Here is a tiny trained network, its code and every weight. The questions are about switching its units off for an input and a class, where a switched-off unit gives its printed mean instead of its output.

import numpy as np


def w(rows, s, z=0):
    codes = np.array(rows[::2]) - 128.0
    scale = np.full(codes.shape[1], s)
    scale[-1] = z or s
    return codes * scale


def norm(h):
    return h / np.sqrt((h * h).mean(-1, keepdims=True) + 1e-5)


def f(y):
    return y / 2 * (1 + np.tanh(0.7978845608 * (y + 0.044715 * y**3)))


def log_softmax(a):
    a = a - a.max(-1, keepdims=True)
    return a - np.log(np.exp(a).sum(-1, keepdims=True))


def net(x, mask):
    res = np.array(x, float).reshape(1, 5) / 4 @ E
    u = 0
    for l in range(3):
        y = f(norm(res) @ A[l][:, :-1].T + A[l][:, -1])
        res = res + np.where(mask[u : u + 8], y, B[l][:, -1]) @ B[l][:, :-1]
        u += 8
    return log_softmax(norm(res)[-1] @ U[:, :-1].T + U[:, -1])


A, B = {}, {}
E = w([
[107,174,177,199,86,175,136,148,104,138,114],'x0',
[107,42,68,84,121,2,89,159,165,211,171],'x1',
[193,94,96,194,157,158,69,93,152,83,34],'x2',
[99,103,156,74,30,90,119,45,218,181,134],'x3',
[224,135,202,107,63,79,123,30,208,92,123],'x4',
],0.00084)
A[0] = w([
[109,216,252,162,36,161,212,181,70,179,210,3],'0.n1',
[176,176,241,52,95,118,178,27,170,70,182,23],'0.n2',
[134,126,120,128,121,123,145,130,122,133,117,134],'0.n3',
[111,129,136,122,124,142,109,112,105,130,121,117],'0.n4',
[132,137,139,120,130,127,129,126,125,131,119,119],'0.n5',
[130,202,147,197,144,223,148,135,66,82,97,34],'0.n6',
[124,111,144,119,119,128,114,126,117,124,137,105],'0.n7',
[190,122,208,124,53,113,92,9,216,79,79,8],'0.n8',
],0.0016,0.00061)
B[0] = w([
[204,103,212,144,143,61,6,109,120,86,143,216],'0.n1',
[192,156,66,195,100,164,143,76,161,113,52,219],'0.n2',
[123,128,127,126,129,126,131,123,131,111,128,130],'0.n3',
[127,118,146,117,119,156,124,138,146,131,127,126],'0.n4',
[112,138,114,127,124,117,121,119,120,112,111,125],'0.n5',
[117,133,148,104,165,141,107,155,65,165,129,242],'0.n6',
[124,135,108,140,130,118,135,142,133,133,121,118],'0.n7',
[189,162,31,102,96,145,209,110,182,201,123,254],'0.n8',
],0.0015,0.00071)
A[1] = w([
[141,187,123,127,177,206,180,163,68,45,126,81],'1.n1',
[125,206,160,192,156,255,133,171,34,41,120,34],'1.n2',
[79,93,80,212,164,157,55,201,71,175,97,11],'1.n3',
[135,76,179,78,26,61,57,46,219,178,149,179],'1.n4',
[153,84,60,154,167,50,91,207,146,124,146,56],'1.n5',
[120,104,117,102,109,92,130,130,144,167,156,64],'1.n6',
[54,75,60,190,141,191,68,146,127,156,22,3],'1.n7',
[130,127,122,136,118,125,139,128,126,140,133,140],'1.n8',
],0.0017,0.00043)
B[1] = w([
[80,115,113,172,167,186,162,99,110,231,79,186],'1.n1',
[70,219,102,161,199,186,187,209,58,220,67,252],'1.n2',
[189,129,144,126,109,186,208,12,190,125,76,177],'1.n3',
[118,214,137,228,191,234,221,203,69,73,95,242],'1.n4',
[156,85,108,80,201,196,133,49,74,155,76,150],'1.n5',
[85,116,111,114,147,193,156,189,114,54,123,132],'1.n6',
[231,114,227,188,50,127,141,79,220,91,89,162],'1.n7',
[108,136,114,120,139,120,127,151,167,89,95,130],'1.n8',
],0.0011,0.0013)
A[2] = w([
[121,185,159,180,191,234,125,148,6,121,106,89],'2.n1',
[211,131,45,104,232,87,178,157,99,67,155,205],'2.n2',
[91,197,182,154,88,81,123,214,74,124,210,23],'2.n3',
[41,73,109,39,124,42,158,163,138,197,209,1],'2.n4',
[210,185,148,111,59,91,151,24,188,80,125,8],'2.n5',
[198,54,34,167,200,101,67,130,144,110,70,120],'2.n6',
[62,188,182,90,75,203,193,76,166,106,148,220],'2.n7',
[177,146,169,231,51,190,92,75,200,98,38,97],'2.n8',
],0.0022,0.00046)
B[2] = w([
[89,176,114,160,211,135,203,240,127,190,67,250],'2.n1',
[57,87,175,172,106,176,103,114,119,175,56,171],'2.n2',
[183,149,151,138,117,46,116,44,153,39,127,150],'2.n3',
[89,203,40,92,141,249,95,120,89,48,152,188],'2.n4',
[151,138,75,133,95,203,183,144,188,209,137,187],'2.n5',
[175,106,250,85,99,175,109,55,99,134,113,173],'2.n6',
[129,22,153,164,140,156,117,72,105,148,80,173],'2.n7',
[71,80,26,82,105,80,169,161,168,162,189,236],'2.n8',
],0.0021,0.0022)
U = w([
[176,27,205,83,150,174,35,48,84,133,60,151],'0',
[203,127,59,129,21,161,216,72,253,197,136,215],'1',
[183,182,192,176,165,42,124,183,100,122,122,24],'2',
[37,165,17,25,143,172,51,137,72,41,217,160],'3',
[166,169,174,168,122,55,117,151,132,90,159,4],'4',
[65,176,137,216,236,201,208,224,60,195,23,206],'5',
[112,182,183,147,79,65,98,62,104,37,195,89],'6',
[111,67,97,161,90,79,116,150,165,150,116,17],'7',
],0.0059,0.0033)

Each question gives the input, the list of numbers given to net, and the class t.
The units are the neurons (one row each of A and B). Each row of codes is followed by its name. A weight is (code - 128) times the scale printed after its matrix; where a second scale follows, it is the last column's (A, B and U).
mask holds one flag per neuron, layer by layer. A switched-off neuron (its flag False) gives its mean, the last column of its row in B, instead of its output. The means were averaged over made-up inputs and are rounded, as every weight is.
A unit's drop is (log p(t) with every unit on - log p(t) with that unit switched off) / (log p(t) with every unit on - log p(t) with every unit switched off).
The circuit of an input: a set's keep is (log p(t) with only the set's units on - log p(t) with every unit switched off) / (log p(t) with every unit on - log p(t) with every unit switched off). Starting from the 12 units with the biggest drops (on a tie, the unit counted first), units are removed one at a time, each time the one whose removal leaves the highest keep (on an exact tie, the one counted first), for as long as the keep stays at least 0.8.
units of the circuit, in order: the units of the circuit, biggest drop first
k most important neurons: the k neurons with the biggest drops, biggest first
top k neurons in layer l: the k neurons of layer l with the biggest drops, biggest first
drop when u is switched off: that unit's drop, to one decimal
input [-8,1,-1,4,1], class 3: most important neuron : (2.n4)
input [-5,3,-6,-1,5], class 3: 3 most important neurons : (2.n4 1.n7 1.n3)
input [1,3,-6,-4,-6], class 3: units of the circuit, in order : (1.n4 2.n4)
input [-8,3,-1,-7,6], class 0: units of the circuit, in order : (2.n2 2.n1)
input [6,3,-8,-6,1], class 2: units of the circuit, in order : (0.n1 2.n3)
input [2,-2,-1,0,2], class 1: 2 most important neurons : (0.n2 0.n8)
input [-5,-4,-1,5,-6], class 3: top 2 neurons in layer 1 : (1.n4 1.n2)
input [-6,-5,-3,5,-3], class 0: top 2 neurons in layer 0 : (0.n2 0.n8)
input [1,-5,3,7,-4], class 1: top 2 neurons in layer 1 : (1.n7 1.n4)
input [6,6,-6,-6,1], class 6: 2 most important neurons : (2.n3 0.n1)
input [2,0,3,2,-3], class 7: units of the circuit, in order : (1.n7 2.n8)
input [8,-4,7,8,-4], class 1: 2 most important neurons : (2.n8 1.n7)
input [-1,6,-5,6,4], class 3: 3 most important neurons : (2.n4 1.n7 1.n3)
input [-6,6,8,-7,6], class 0: units of the circuit, in order : (2.n6)
input [3,-8,8,4,2], class 1: 2 most important neurons : (2.n8 0.n8)
input [2,5,1,3,-8], class 3: 2 most important neurons : (2.n4 2.n1)
input [-8,-3,4,2,-5], class 0: 2 most important neurons : (1.n4 2.n6)
input [-2,2,-5,-4,3], class 3: 2 most important neurons : (2.n4 1.n7)
input [6,-7,8,4,2], class 1: 3 most important neurons : (2.n8 0.n8 1.n4)
input [3,8,-8,6,-4], class 3: top neuron in layer 2 : (2.n4)
input [-5,0,5,-6,3], class 0: 2 most important neurons : (2.n6 1.n4)
input [-4,4,2,7,-3], class 3: drop when 2.n4 is switched off : 0.3
input [-4,1,4,4,-7], class 0: drop when 2.n6 is switched off : 0.2
